[120  92  85  62 180  76  75  76 169  69  68 190 184  69 190 152  96  62
 150  58  79  87  97] = k_526
[162 155  94 109 154  68  69  96 184  76  75 169 190 152  69  76 190 133
  95 121 148 153 157] = k_645
[125 123 133 129 137 118 109 138 146 112 112 122 118 135 130 148 105 130
 108 123 139 142 145] = k_754
[123 143 158 171  85 164 164 155  91 168 168  85  90 161  83 102 151 166
 115 171 153 147 139] = k_613
[137 135 118 122 134 119 119 132 136 121 121 125 123 131 129 137 118 129
 118 125 133 134 135] = k_687
rev: [ 58 150  62  96 152]  k_526
rev: [ 96 152 190  69 184 190  68  69 169  76  75  76]  k_526
rev: [118 137 129 131 123 125]  k_687
rev: [139 147 153 171 115 166 151 102  83 161  90  85]  k_613
rev: [125 121 121 136 132 119 119 134 122 118]  k_687
q: [162 155  94 109 154  68  69  96 184  76  75 169 190 152  69  76 190 133
  95 121 148 153 157]  k_645

[120 100 166  91 156 153 172 127 125 119 130] -> k_983
[100 166  92 156 153 100  95 117 128 173  96] -> k_526
[ 95 166 153 156  92 100 117 100 133 153 130] -> k_754
q: [ 95 166 153 156  92 100 117 100 133 153 130]  k_754
rev: [153 156  91 166 100]  k_983
rev: [130 119 125 127 172 153 156  91 166]  k_983
rev: [117  95 100 153 156  92 166 100]  k_526

[133  81 115 151 170 132 188 135 138]  k_983
[159 117 130 168 183 188 135 131 137]  k_769
[ 81 115 151 170 135 188 135 137 131]  k_678
rev: [135 188 132 170 151 115  81]  k_983
rev: [131 137 135 188]  k_678
rev: [137 131 135 188 183]  k_769
rev: [188 183 168 130]  k_769
rev: [132 170 151 115  81 133]  k_983
rev: [135 188 183 168 130]  k_769
rev: [132 170 151 115]  k_983

[ 89 152 113  99  91 124 129 105 110  83 101  85 121 137 144  95 120 111
 100 106 148] -> k_18
[137 100 136 129 117 168 117  99  52 144 123 126  90  99 106  85 121 111
 137 117 112] -> k_678
[114 131 124 102 109 161  97 121  99  52 126  85 121 144 137 123 106  90
 111 128 156] -> k_687
rev: [144 137 121  85]  k_18
rev: [ 99  90 126]  k_678
rev: [ 99 113 152]  k_18
rev: [111  90 106 123 137 144 121  85 126  52  99]  k_687
q: [ 89 152 113  99  91 124 129 105 110  83 101  85 121 137 144  95 120 111
 100 106 148]  k_18
rev: [156 128 111  90 106 123 137]  k_687

[118 168 165 150  99 137  72 191 158 156 173] -> k_160
[112  70 177 118 165 139 132 172  76 156 106] -> k_645
[ 70 112 148 111 206  78  92 128 134 156 160] -> k_613
rev: [132 139 165]  k_645
q: [112  70 177 118 165 139 132 172  76 156 106]  k_645
rev: [165 118]  k_645
rev: [ 76 172 132 139 165 118]  k_645
rev: [139 165 118 177  70]  k_645

